In the rows, 128 means zero.
Here are made-up things, facts about them, and rows of numbers that follow some of those facts. Name the thing behind each unnamed row.

Some facts about the things:
τ: points at; μ: belongs to class; λ: refers to
ketrik | μ 496 | λ flaflezon,ploplil,muga,nukin,relis
draklim | μ 496
dradrek | μ 496
gaklu | τ giva | μ 496
fuso | τ platribrom | μ 467
gavil | τ trastak | μ 496
betrel | τ kosa | μ 443
ripum | τ klogra | μ 314 | λ gisko,giden,selok,drovogrek
stogem | τ sidruk | μ 314
naklol | τ flofefak | μ 314
kosa | τ viklan | μ 443
plugi | τ migis | μ 496
boban | τ gaklu | μ 314
klafe | τ bamiflon | μ 496
retum | τ segrobra | μ 314 | λ razem
klilu | μ 443 | λ braplan
dedre | τ stozem | μ 28 | λ pirakir,plugi
kogu | τ zivino | μ 496
romoski | μ 443 | λ tratri,fizumis
drabek | τ griplol | μ 496
bidris | τ ketrik | μ 314
ristara | μ 496 | λ brobar
stozem | μ 467
milodrim | τ draklim | μ 496 | λ sagril,sogran,sugrastis,nopem
roklin | μ 467 | λ stozem,fuso
loklek | μ 28
trapus | τ dizir | μ 443
stofus | τ plugi | μ 496
sugrastis | τ skalan | μ 467
flozin | τ plitrik | μ 443
migis | μ 496 | λ klibrame,maplibro,skigebre
gekam | τ tratri | μ 467
maflini | τ brutok | μ 28
puske | μ 496 | λ giden,trapus
klibrame | μ 314
riflak | μ 28
zarek | μ 467
nupum | τ gekam | μ 443 | λ sogran,drotrak,draklim,giva,gistan,skigebre
drufles | τ tretor | μ 496
grobrom | τ sketas | μ 496
sivur | μ 28
flema | μ 496 | λ kogu,selok,pirakir
flaflezon | τ grobrom | μ 314
flaflik | τ roklin | μ 443 | λ sivur
grobrir | τ lafaven | μ 28
brorel | τ gisko | μ 443
bremer | τ rezu | μ 496
stiflim | τ selok | μ 467
sogur | τ flozin | μ 467 | λ timul,giva
flofefak | τ gavil | μ 467
brutok | τ fuso | μ 314
stenal | τ tedridas | μ 314
votroful | τ miflator | μ 496 | λ timul
bamiflon | τ stenal | μ 496
vadrol | τ drotrak | μ 496 | λ flozin,fuso
platribrom | τ ploplil | μ 467
brobar | μ 443
dapovek | μ 467
giva | τ drovogrek | μ 496
drovogrek | τ relis | μ 443
sonuk | τ fizumis | μ 443
pebobrik | μ 467 | λ mizel,stofus,groga
selok | τ klafe | μ 467
griplol | τ zaskil | μ 496
tretor | τ maflini | μ 314
dufor | τ flaflik | μ 314
drubo | τ flaflezon | μ 496 | λ sogran,tedridas,flofefak,tator
pleler | τ grufal | μ 496
baflak | τ dremebran | μ 314 | λ bremer,griplol,sugrastis
gigrur | μ 496 | λ naklol
gibrir | μ 467
fizumis | τ vovok | μ 496
sketas | τ meples | μ 496
sogran | τ pirakir | μ 28
skalan | τ flabrul | μ 443
dizir | τ stogem | μ 467
mizel | μ 443
bograr | τ betrel | μ 496 | λ dradrek,bretim
lenom | τ pebobrik | μ 467 | λ dizir,sonuk,dapovek
biskir | τ drabek | μ 443 | λ razem,sugrastis,zarek,stenal,skigebre
muga | τ tisti | μ 496
genok | τ draklan | μ 314
dremebran | τ loklek | μ 496
modaplos | μ 467
drovik | τ sonuk | μ 443
pizum | μ 314 | λ stogem
tedridas | τ milodrim | μ 467
guvir | μ 443
grufal | μ 496
tator | τ drufles | μ 496
trastak | τ geto | μ 496
zivino | τ zarek | μ 28
skudu | τ klilu | μ 496
sagril | μ 314
briler | μ 28 | λ dremebran
kadrok | τ braplan | μ 496
tivir | μ 496 | λ drufles,kora
lafaven | τ skudu | μ 314 | λ skalan,brutok,trapus
rezu | τ resur | μ 496
tratri | τ bograr | μ 496
gistan | τ bretim | μ 443
grumi | μ 496
gisko | τ betras | μ 28
pirakir | τ brorel | μ 314
miflator | τ naklol | μ 467 | λ stofus
nopem | μ 443
razem | τ ristara | μ 496
flabrul | τ groga | μ 314 | λ vovok,relis,tretor
kora | μ 28
fetrir | μ 314 | λ grobrir,meples
tranor | μ 467
bretim | τ pleler | μ 443
tisti | τ sibe | μ 496
sibe | τ tranor | μ 28
timul | μ 496
nukin | μ 496
mudrum | τ mizel | μ 314 | λ gibrir,kosa,genok,stenal
ploplil | τ sitral | μ 496
vovok | τ dufor | μ 496
draklan | μ 443 | λ pirakir,klafe,groga
sketron | τ maplibro | μ 496
sitral | μ 443
viklan | τ grumi | μ 314
betras | τ romoski | μ 28
resur | μ 467 | λ sidruk,betras,giden,dradrek
klatin | τ razem | μ 467
segrobra | τ gigrur | μ 467 | λ drufles,gekam,riflak
relis | τ gistan | μ 467
groga | μ 28
geto | τ puske | μ 443 | λ betras,modaplos,tratri,zarek
meples | μ 496
giden | μ 467
skigebre | μ 314
plitrik | μ 496 | λ guvir,brorel,flofefak
klogra | μ 467
sidruk | τ dradrek | μ 496
braplan | τ boban | μ 28
zaskil | τ guvir | μ 496
drotrak | τ stofus | μ 443
maplibro | τ muga | μ 496

Some rows with their names:
milodrim: [130 119 125 114 148 121 106 150 126 125 123 132 121 139 123 156 135 124
 142 159 119 173 121 143 122 146 122 119 127 128 130 125 122 126 134 137
 122 120 126 132 154 130 125 118 141 124 126 128 169 122 121]
romoski: [125 123 124 124 134 120 123 130 141 131 124 144 122 107 128 146 123 143
 123 124 124 125 122 147 130 126 126 120 141 124 158 127 124 138 140 131
 129 122 143 136 133 126 123 120 125 120 148 125 150 125 114]
grufal: [123 127 128 160 117 229 144 122 127 159 127 123 128 189 121 113 124 128
 107 105 187 143 127 146 123 126 121 119 153 129 140 164 121 212 121 148
 166 204 121 116 133 153 165 178 134 120 105 129 117 128 133]
ploplil: [129 134 126 115 112 125 108 122 127 125 140 119 124 108 146 114 124 123
 161 133 116 144 125 149 166 124 120 147 123 172 116 127 126 129 117 125
 121 131 121 113 108 146 126 149 120 125 108 128 137 161 114]
nupum: [130 129 130 157 153 120 106 184 126 123 130 119 121 115 165 158 148 142
 122 200 117 183 123 121 123 137 156 118 139 123 119 125 123 121 125 134
 124 124 121 118 127 126 148 119 121 160 108 128 137 123 128]
drabek: [131 127 126 113 119 120 123 123 125 123 126 125 125 122 117 123 125 123
 132 121 118 122 123 122 126 123 122 123 124 129 118 127 127 122 129 124
 130 127 121 127 133 126 123 125 131 126 124 125 127 126 129]
dizir: [130 134 124 127 129 122 150 123 127 130 134 126 126 119 136 123 131 129
 133 121 120 113 125 124 125 119 123 140 129 127 121 130 122 124 120 125
 125 128 122 129 136 128 123 132 120 122 130 127 118 121 139]
brobar: [123 131 124 139 126 119 148 123 126 131 129 128 121 112 125 126 125 127
 123 124 136 115 125 119 127 124 123 135 126 121 125 126 127 122 117 127
 124 128 121 125 121 124 125 137 120 124 122 130 117 126 122]
tratri: [120 125 124 109 133 122 114 123 127 127 126 120 131 128 147 115 123 124
 122 105 119 116 132 135 135 122 142 124 130 129 125 125 126 125 127 123
 130 124 117 144 114 123 122 136 125 129 117 127 147 131 130]
naklol: [129 138 131 112 123 122 117 124 128 129 129 132 122 115 120 131 125 124
 132 125 117 130 137 123 143 129 136 122 124 125 119 126 149 124 120 126
 142 131 123 119 111 123 122 139 127 127 118 126 115 147 123]
sidruk: [123 121 125 113 132 126 119 120 126 126 124 119 125 125 126 115 121 124
 118 106 119 110 123 131 138 117 137 122 122 129 132 124 122 125 137 124
 129 125 123 143 114 125 123 132 128 124 138 127 140 131 124]
flozin: [128 134 125 137 123 119 149 119 128 132 132 133 123 113 126 131 127 130
 131 119 138 115 124 120 129 123 125 135 127 124 122 124 127 125 118 127
 128 131 122 128 123 124 124 140 121 124 123 126 115 124 123]
gistan: [124 123 126 191 116 243 130 125 129 167 123 118 141 211 117 113 123 125
 112 119 193 168 125 134 125 145 120 123 148 122 132 144 121 192 123 157
 131 184 124 116 109 125 166 171 121 125 113 129 115 123 136]
miflator: [142 134 127 144 145 119 119 134 127 123 147 126 122 106 135 117 130 134
 133 151 125 110 122 124 123 118 122 127 124 135 119 126 120 122 118 131
 123 124 126 117 151 127 132 119 120 128 141 127 117 123 122]
stiflim: [132 145 134 138 135 122 120 129 127 127 141 118 127 109 161 120 137 140
 127 147 116 115 122 119 132 118 146 124 133 130 119 134 125 123 126 124
 126 128 123 122 127 125 132 131 123 141 109 127 118 122 150]
viklan: [129 122 129 110 126 121 122 126 129 124 125 144 120 113 116 144 129 126
 134 131 119 130 134 118 133 136 127 120 124 121 134 126 139 129 125 125
 144 125 138 122 118 123 122 125 129 120 135 128 122 143 116]
pizum: [129 123 128 117 115 118 117 128 128 126 129 132 122 114 117 143 128 128
 128 145 126 146 122 120 137 129 134 117 123 123 124 124 135 133 129 126
 142 130 123 118 116 124 123 128 134 126 122 126 116 140 118]
bidris: [124 136 138 120 118 121 115 132 127 125 129 123 123 119 118 134 131 125
 122 144 117 140 128 121 139 124 149 119 124 123 117 126 150 122 125 125
 138 129 122 119 110 124 127 138 128 137 108 125 115 141 128]
nukin: [123 121 125 114 108 122 148 123 127 127 123 119 148 108 115 116 120 125
 128 131 116 121 136 119 124 129 118 133 126 151 132 129 130 126 124 126
 120 120 123 121 121 125 129 126 123 123 107 128 138 140 116]
briler: [133 120 124 138 113 117 122 125 132 125 126 134 119 114 122 129 124 131
 126 137 142 124 122 125 125 130 121 121 132 125 122 127 127 121 139 124
 124 133 123 121 135 127 125 125 129 120 126 128 122 122 134]

Which thing is each row?
No name comes twice in this set of rows, the named rows included.
[123 135 128 149 141 122 132 121 126 127 124 121 131 109 148 114 125 131
 110 108 117 108 126 119 151 119 159 123 129 124 118 125 128 121 123 126
 128 125 117 130 110 127 127 148 121 145 110 126 115 126 129] -> trapus
[135 131 127 112 121 122 108 122 137 124 149 148 123 109 165 119 121 139
 163 126 140 141 123 182 167 124 123 148 127 129 119 128 120 119 119 151
 125 140 123 115 113 165 125 149 122 122 153 128 123 144 117] -> sitral
[134 129 132 153 124 121 129 140 126 125 141 121 120 111 132 136 142 150
 127 165 124 125 124 120 129 118 145 119 134 126 116 149 122 122 142 123
 126 126 124 122 140 130 126 123 126 139 112 128 119 123 147] -> lenom
[141 124 126 147 121 121 139 128 130 127 145 138 121 112 126 147 140 159
 137 147 131 125 122 123 129 117 133 121 134 124 119 147 121 123 142 126
 131 132 119 125 157 151 122 127 135 130 144 127 119 124 141] -> segrobra
[122 124 126 112 142 137 122 120 128 139 125 121 124 144 152 119 123 121
 121 105 116 116 122 163 121 134 118 146 137 125 169 124 122 125 119 133
 120 124 131 156 123 124 123 122 120 122 139 126 152 122 119] -> zarek
[132 125 125 112 114 124 137 134 127 124 126 126 120 107 118 137 124 123
 135 167 116 146 123 121 123 132 121 120 131 154 149 129 123 121 156 125
 119 121 143 118 148 139 126 117 137 126 117 129 167 131 115] -> ketrik
[123 121 126 115 146 125 112 122 128 126 125 140 119 150 122 136 124 123
 149 116 118 141 138 149 123 157 120 146 121 129 160 124 121 133 120 144
 120 122 151 144 150 129 125 119 128 120 149 131 162 124 117] -> draklim
[124 120 127 134 158 122 111 154 139 125 123 134 121 107 145 151 125 152
 113 137 115 129 123 138 135 124 153 118 148 124 139 125 122 129 156 127
 128 119 126 138 127 124 120 119 125 123 133 127 163 125 118] -> geto
[128 126 126 114 133 120 111 135 128 123 124 124 122 108 126 124 123 133
 123 114 117 116 121 132 145 120 152 118 129 133 122 125 122 119 160 125
 134 121 121 130 131 126 123 122 136 129 138 129 155 124 125] -> bograr
[128 120 137 138 131 119 107 165 128 126 122 120 121 106 118 128 128 135
 111 137 120 126 124 120 160 118 176 119 123 122 118 126 129 131 156 125
 143 123 119 119 108 127 146 123 129 149 120 131 117 135 117] -> ripum
[138 125 129 126 114 119 130 122 130 127 134 137 122 124 117 144 131 137
 141 131 118 134 119 120 134 120 133 119 123 126 119 138 123 124 144 124
 140 128 119 122 145 145 124 131 148 129 141 128 123 122 142] -> tivir
[128 123 127 122 120 119 110 145 129 125 124 129 121 106 118 139 124 136
 120 131 121 130 123 121 155 119 159 120 126 123 124 125 127 139 152 125
 145 124 121 122 112 123 125 128 138 125 130 126 121 138 116] -> lafaven
[118 132 132 116 123 126 107 127 125 128 123 117 132 142 123 130 131 123
 116 128 116 144 130 120 131 135 153 118 122 124 121 124 146 119 120 125
 135 128 121 123 111 124 124 138 125 141 106 125 117 140 130] -> genok

The same things again, as new rows of numbers:
Some things and their rows:
gibrir: [100 127 146 115 107 130 115 123 143 140 139 154 157 125 147 106 158 122
 108 148 113 110  89 154 129 124]
tisti: [109 128 142 120 114 133 112 116 138 141 144 146 150 117 149  97 151 118
 104 143 113 123  90 137 135 120]
ripum: [103 111 123 123 117 137 106 116 115 152 132 146 164 147 162 118 131 135
 113 149 118 115  73 149 156 115]
dedre: [112 110 125 127 113 149 106 127 107 148 157 138 156 132 168 106 135 115
 117 149 124 134  68 142 148 113]
tator: [151 157 135 113 110 113 127 157 121 130 171 139 150 140 148  82 150  99
 109 175  98 112  26 130 150 150]
kogu: [109 111 135 118 123 150 107 128 118 142 148 138 165 133 163 114 158 111
 118 135 114 100  74 152 141 119]
timul: [112 126 148 117 110 135 119 126 136 140 145 147 153 121 149  98 164 109
 106 142 107 113  88 149 125 121]
relis: [118  80 161 128 108 139 126 154 152 131 125 132 182 128 139 109 197 139
 113 128 142 124  81 224 142 110]
sugrastis: [111 129 143 114 110 141 115 136 142 147 143 162 167 134 146 108 172 111
 113 154 111  91  63 168 132 118]
klatin: [114 120 135 119 119 132 111 119 133 147 147 146 161 132 150 101 158 116
 120 146 119 108  62 159 140 115]
betras: [109 126 140 108 107 133 109 132 128 142 127 156 161 124 147 113 121 109
 104 145 125 119 112 142 132 132]
genok: [119 127 133 109 109 139 115 121 136 154 141 158 164 137 149 106 154 114
 113 152 114 105  72 166 141 120]
drotrak: [102 131 142 119  96 127 114 126 131 140 150 160 154 130 148  99 167 119
 111 157 121 117  84 172 133 115]
gigrur: [ 93 125 147 126 110 123 118 115 138 130 135 142 138 115 145  96 145 128
 101 139 113 136 109 124 127 122]
brutok: [100 136 131 104 110 123 117 109 130 141 143 146 154 123 149 114 133 114
 110 149 115 113  97 157 136 123]
gistan: [115  91 157 152  93 129 112 160 142 139 120 143 168 144 130 127 200 145
 116 145 128 132  75 245 125  99]
flema: [ 94 110 134 134 118 136 111 123 116 137 142 140 152 130 164 107 144 128
 109 137 111 121  87 130 142 119]
kadrok: [155  78 173 112 106 167 133 111 128 151 161 162 172 167 155  59 190 126
 132 104 149 103  99 112 154 137]
dradrek: [ 96 127 148 112 110 125 111 128 139 125 128 148 152 114 143 118 137 120
  99 132 111 112 125 131 124 135]
tivir: [117 124 138 124 114 126 110 110 138 146 138 142 138 123 139  86 146 128
 108 139 114 135  88 125 135 114]

Rows to name:
No name comes twice in this set of rows, the named rows included.
[125 153 132 101 104 103 137 142 133 121 169 132 156 125 156  87 137 109
  96 170 119 133  64 147 158 149] -> tretor
[107  85 157 154 101 121 110 160 153 122 100 126 154 127 118 131 183 150
 107 127 112 151  87 213 118  99] -> grufal
[103 135 142 115 106 125 123 123 137 135 156 151 152 121 149 101 166 109
 113 148 109 106  82 158 123 117] -> flofefak
[122 119 134 119 122 143 104 119 131 153 143 143 157 130 148  97 154 111
 113 149 114 108  60 144 138 115] -> sketron
[119  82 153 155 110 132 107 157 147 135 102 127 160 132 122 134 185 145
 115 128 116 145  70 224 124  96] -> pleler
[ 86 127 143 121 104 109 117 110 141 126 138 147 136 113 143  91 138 135
 102 139 113 141 111 121 127 119] -> roklin
[ 67 117 134 118 122 144 102  85 146 156 129 157 148 103 154 111 155 119
 108 133 119 110 114 158 118  90] -> platribrom
[ 88 128 142 123  97 107 115 110 130 133 142 146 141 121 147  98 147 130
 104 148 132 140 110 150 133 122] -> klilu
[ 88 138 149 121 104 114 123 120 137 123 144 145 135 105 146  96 140 124
  94 139 111 135 116 118 127 136] -> grumi
[107 125 144 114 117 131 107 127 133 139 125 149 159 127 147 111 140 120
 104 140 116 109 103 136 131 133] -> sidruk
[122 119 132 124 122 138 107 112 135 155 141 141 149 133 147  89 153 118
 116 148 121 120  56 138 145 109] -> vadrol
[114 122 134 135 115 144 109 124 134 161 150 152 146 132 155  90 157 125
 107 156 106 123  52 140 144 108] -> drubo

